Here is a tiny trained network, its code and every weight. The questions are about switching its units off for an input and a target symbol, where a switched-off unit gives its printed mean instead of its output.

import numpy as np


def w(rows, s, z=0):
    codes = np.array(rows[::2]) - 128.0
    scale = np.full(codes.shape[1], s)
    scale[-1] = z or s
    return codes * scale


def norm(h):
    return h / np.sqrt((h * h).mean(-1, keepdims=True) + 1e-5)


def f(y):
    return np.maximum(y, 0)


def softmax(a):
    e = np.exp(a - a.max(-1, keepdims=True))
    return e / e.sum(-1, keepdims=True)


def log_softmax(a):
    a = a - a.max(-1, keepdims=True)
    return a - np.log(np.exp(a).sum(-1, keepdims=True))


def net(x, mask):
    ids = ['εηξστψ'.index(c) for c in x.split()]
    T = len(ids)
    res = E[ids] + P[:T]
    u = 0
    for l in range(3):
        r = norm(res)
        for j in range(2):
            rows = slice(3 * j, 3 * j + 3)
            q, k, v = (r @ M[l][rows].T for M in (Q, K, V))
            z = softmax(np.where(np.tri(T) > 0, q @ k.T / 3**0.5, -1e9)) @ v
            o = O[l][rows]
            res = res + np.where(mask[u + j], z, o[:, -1]) @ o[:, :-1]
        u += 2
        y = f(norm(res) @ A[l][:, :-1].T + A[l][:, -1])
        res = res + np.where(mask[u : u + 8], y, B[l][:, -1]) @ B[l][:, :-1]
        u += 8
    return log_softmax(norm(res)[-1] @ U[:, :-1].T + U[:, -1])


Q, K, V, O, A, B = {}, {}, {}, {}, {}, {}
E = w([
[109,65,106,129,138,106,86],'ε',
[158,149,190,111,114,71,55],'η',
[161,140,93,78,139,83,195],'ξ',
[150,108,149,80,112,105,133],'σ',
[159,250,132,94,150,107,217],'τ',
[76,187,155,165,83,126,126],'ψ',
],0.017)
P = w([
[154,140,98,97,171,202,120],'0',
[82,94,86,181,85,152,127],'1',
[145,94,110,128,176,250,109],'2',
[138,128,158,140,182,108,109],'3',
[124,80,198,159,177,54,184],'4',
[150,191,89,179,141,106,61],'5',
],0.013)
Q[0] = w([
[137,18,157,128,78,137,112],'0.h1',
[135,103,159,176,2,146,107],'0.h1',
[122,99,89,179,116,87,188],'0.h1',
[122,82,130,74,149,210,169],'0.h2',
[78,115,85,128,104,73,84],'0.h2',
[229,168,89,86,113,212,168],'0.h2',
],0.0085)
K[0] = w([
[135,157,105,140,161,69,142],'0.h1',
[73,230,123,184,33,255,163],'0.h1',
[75,108,162,103,93,205,173],'0.h1',
[84,107,21,95,67,63,121],'0.h2',
[116,165,125,189,130,56,171],'0.h2',
[114,155,116,115,103,117,82],'0.h2',
],0.0076)
V[0] = w([
[59,117,72,129,108,129,183],'0.h1',
[255,58,93,119,170,107,151],'0.h1',
[69,101,91,139,88,163,139],'0.h1',
[159,148,53,195,121,112,91],'0.h2',
[172,107,51,90,167,144,138],'0.h2',
[79,122,25,97,104,190,117],'0.h2',
],0.0071)
O[0] = w([
[142,223,139,191,98,150,154,95],'0.h1',
[59,170,136,54,73,143,126,254],'0.h1',
[156,150,113,116,73,112,97,125],'0.h1',
[129,79,163,146,178,226,68,137],'0.h2',
[173,78,136,133,155,159,2,243],'0.h2',
[92,53,102,113,3,130,77,206],'0.h2',
],0.0073,0.0037)
A[0] = w([
[182,79,254,142,80,246,127,201],'0.n1',
[125,136,195,138,72,72,211,185],'0.n2',
[121,74,170,154,169,199,112,193],'0.n3',
[112,78,254,105,114,113,240,7],'0.n4',
[185,202,108,111,140,34,125,190],'0.n5',
[201,240,117,144,132,33,141,136],'0.n6',
[38,153,107,198,209,115,159,174],'0.n7',
[182,145,86,135,17,218,202,87],'0.n8',
],0.0072,0.0015)
B[0] = w([
[122,191,3,75,207,223,100,204],'0.n1',
[134,144,145,140,35,71,47,186],'0.n2',
[86,176,157,103,189,160,90,222],'0.n3',
[90,77,146,139,52,105,162,186],'0.n4',
[193,220,2,161,54,215,51,242],'0.n5',
[32,159,164,57,233,179,121,254],'0.n6',
[85,105,172,131,140,206,17,189],'0.n7',
[72,128,208,59,186,153,121,181],'0.n8',
],0.006,0.0047)
Q[1] = w([
[107,121,115,78,110,169,61],'1.h1',
[64,131,102,159,1,87,154],'1.h1',
[143,145,97,191,219,166,88],'1.h1',
[123,133,177,103,45,99,77],'1.h2',
[170,198,121,125,186,197,46],'1.h2',
[84,193,60,205,148,146,118],'1.h2',
],0.0078)
K[1] = w([
[98,144,151,169,57,107,75],'1.h1',
[143,77,136,105,148,255,79],'1.h1',
[113,143,238,113,139,55,198],'1.h1',
[181,158,154,104,188,136,148],'1.h2',
[101,107,161,233,134,102,176],'1.h2',
[239,105,190,57,156,64,122],'1.h2',
],0.0093)
V[1] = w([
[191,158,78,99,188,131,118],'1.h1',
[171,121,77,59,111,45,213],'1.h1',
[255,47,219,171,136,123,104],'1.h1',
[114,188,72,104,50,136,117],'1.h2',
[75,35,204,132,133,18,97],'1.h2',
[89,152,64,236,185,190,103],'1.h2',
],0.0078)
O[1] = w([
[199,39,78,155,208,161,134,124],'1.h1',
[147,104,132,166,126,179,71,2],'1.h1',
[122,135,192,66,172,137,205,38],'1.h1',
[140,137,157,89,102,80,254,162],'1.h2',
[153,28,118,84,184,126,168,117],'1.h2',
[59,247,16,53,100,111,84,163],'1.h2',
],0.0071,0.0066)
A[1] = w([
[210,215,50,84,116,170,143,167],'1.n1',
[66,254,166,166,147,190,110,241],'1.n2',
[235,141,124,80,142,86,88,100],'1.n3',
[98,125,145,66,177,165,123,138],'1.n4',
[144,180,201,90,137,158,126,144],'1.n5',
[111,115,109,195,89,66,58,138],'1.n6',
[134,120,177,69,140,107,91,2],'1.n7',
[159,149,110,137,87,88,120,107],'1.n8',
],0.0089,0.0017)
B[1] = w([
[220,54,96,215,82,45,28,231],'1.n1',
[124,57,115,46,108,108,109,254],'1.n2',
[117,175,127,187,45,183,254,167],'1.n3',
[155,148,238,125,94,73,122,211],'1.n4',
[177,128,149,249,183,148,131,171],'1.n5',
[175,134,140,79,189,101,109,207],'1.n6',
[181,154,73,124,119,208,186,170],'1.n7',
[142,64,141,100,121,135,186,149],'1.n8',
],0.0064,0.0074)
Q[2] = w([
[185,114,134,71,45,101,141],'2.h1',
[192,120,186,39,183,127,7],'2.h1',
[177,87,118,91,133,197,106],'2.h1',
[179,177,45,89,202,154,9],'2.h2',
[115,121,103,101,184,142,94],'2.h2',
[154,128,103,131,174,254,116],'2.h2',
],0.0069)
K[2] = w([
[139,157,86,136,137,116,123],'2.h1',
[103,155,128,126,153,98,124],'2.h1',
[98,56,107,142,120,121,132],'2.h1',
[116,145,153,147,167,2,136],'2.h2',
[108,112,139,130,107,118,115],'2.h2',
[105,166,160,84,125,109,125],'2.h2',
],0.015)
V[2] = w([
[147,161,157,96,123,187,122],'2.h1',
[126,107,155,63,23,242,112],'2.h1',
[193,73,72,95,151,151,127],'2.h1',
[113,2,165,66,208,136,98],'2.h2',
[69,122,168,139,156,110,27],'2.h2',
[127,45,45,32,90,129,80],'2.h2',
],0.0069)
O[2] = w([
[124,125,134,122,170,108,196,130],'2.h1',
[122,151,180,156,171,74,178,170],'2.h1',
[70,134,78,115,156,60,146,158],'2.h1',
[171,89,91,112,79,164,107,157],'2.h2',
[102,135,166,10,115,159,204,183],'2.h2',
[158,111,127,183,108,197,155,245],'2.h2',
],0.012,0.011)
A[2] = w([
[73,128,146,151,85,158,211,41],'2.n1',
[32,97,53,156,172,180,122,87],'2.n2',
[134,164,174,119,88,99,73,88],'2.n3',
[131,1,126,99,42,123,124,60],'2.n4',
[68,99,148,179,156,188,231,149],'2.n5',
[38,180,105,72,135,88,127,69],'2.n6',
[55,160,158,221,104,86,144,7],'2.n7',
[138,114,134,174,169,160,59,93],'2.n8',
],0.0076,0.0018)
B[2] = w([
[149,179,136,193,154,139,203,170],'2.n1',
[153,147,165,151,184,59,173,178],'2.n2',
[76,158,123,100,185,114,170,164],'2.n3',
[155,140,119,102,144,164,105,255],'2.n4',
[110,208,150,204,127,132,158,174],'2.n5',
[2,162,218,158,74,143,179,168],'2.n6',
[211,80,130,53,234,113,112,144],'2.n7',
[90,110,111,196,105,143,154,165],'2.n8',
],0.0096,0.0063)
U = w([
[136,93,125,77,84,149,103,122],'ε',
[125,146,121,112,254,68,159,7],'η',
[137,76,151,225,33,83,74,187],'ξ',
[127,138,161,199,106,139,204,96],'σ',
[89,176,74,169,122,71,74,211],'τ',
[41,151,169,112,65,73,102,135],'ψ',
],0.0085,0.002)

Each question gives the input, a string of symbols that net reads in full, and the target symbol t.
The units are the heads (3 rows each of Q, K, V and O) and the neurons (one row each of A and B). Each row of codes is followed by its name. A weight is (code - 128) times the scale printed after its matrix; where a second scale follows, it is the last column's (O, A, B and U).
mask holds one flag per unit, layer by layer, with each layer's heads first. A switched-off unit (its flag False) gives its mean, the last column of its rows in O or B, instead of its output. The means were averaged over made-up inputs and are rounded, as every weight is.
A unit's drop is (log p(t) with every unit on - log p(t) with that unit switched off) / (log p(t) with every unit on - log p(t) with every unit switched off).
The circuit of an input: a set's keep is (log p(t) with only the set's units on - log p(t) with every unit switched off) / (log p(t) with every unit on - log p(t) with every unit switched off). Starting from the 12 units with the biggest drops (on a tie, the unit counted first), units are removed one at a time, each time the one whose removal leaves the highest keep (on an exact tie, the one counted first), for as long as the keep stays at least 0.8.
circuit, biggest first: the units of the circuit, biggest drop first
top k neurons: the k neurons with the biggest drops, biggest first
k most important neurons of layer l: the k neurons of layer l with the biggest drops, biggest first
which heads matter: for each layer, one digit per head in row order, 1 if its drop is at least 0.15 and else 0, layers parted by /
input η ε ψ ψ η τ, target η: circuit, biggest first	1.h2, 0.h1
input ε ε ψ ψ ε ψ, target ε: which heads matter	00 / 01 / 10
input τ τ τ σ, target ψ: top neuron	2.n6
input ψ τ η ψ η ξ, target η: top 2 neurons	0.n5, 0.n4
input η η σ, target η: which heads matter	11 / 10 / 00
input τ ε ε ε η τ, target η: circuit, biggest first	2.h2, 1.h2
input ε η ψ, target η: 2 most important neurons of layer 1	1.n2, 1.n7
input ε ε ψ ε ε, target σ: which heads matter	01 / 10 / 01
input τ τ σ, target τ: which heads matter	00 / 11 / 01
input ε ε ε τ ψ ξ, target ψ: circuit, biggest first	0.n6, 2.n6, 1.h1
input ε ξ ε, target ξ: circuit, biggest first	2.h2, 0.n6
input τ τ ξ, target τ: circuit, biggest first	1.h1, 2.h2
input τ ε τ ε ε, target ψ: 2 most important neurons of layer 0	0.n1, 0.n4
input ε τ ξ, target τ: top 2 neurons	0.n1, 1.n1
input σ τ ε η, target η: top 2 neurons	1.n3, 1.n7
input ξ ψ ε ε ψ, target η: circuit, biggest first	2.n7
input σ ε ε ψ τ, target ξ: which heads matter	11 / 11 / 01
input ψ τ τ τ ξ σ, target ξ: which heads matter	00 / 11 / 00
input η ξ ε, target ξ: circuit, biggest first	2.h2, 1.n7
input τ ψ ξ ξ ε ξ, target ε: top neuron	0.n6
input ε ε ε η ε τ, target ε: top 2 neurons	0.n6, 1.n2
input ε σ τ η, target η: which heads matter	00 / 00 / 01
input ε σ ε, target σ: which heads matter	01 / 00 / 11
input η τ ε, target τ: circuit, biggest first	1.h1, 1.h2
input ψ τ ψ, target τ: circuit, biggest first	0.h1, 1.h2
input τ η σ, target η: top 2 neurons	0.n5, 0.n3
input η ε ε σ ε ε, target ε: circuit, biggest first	2.h2
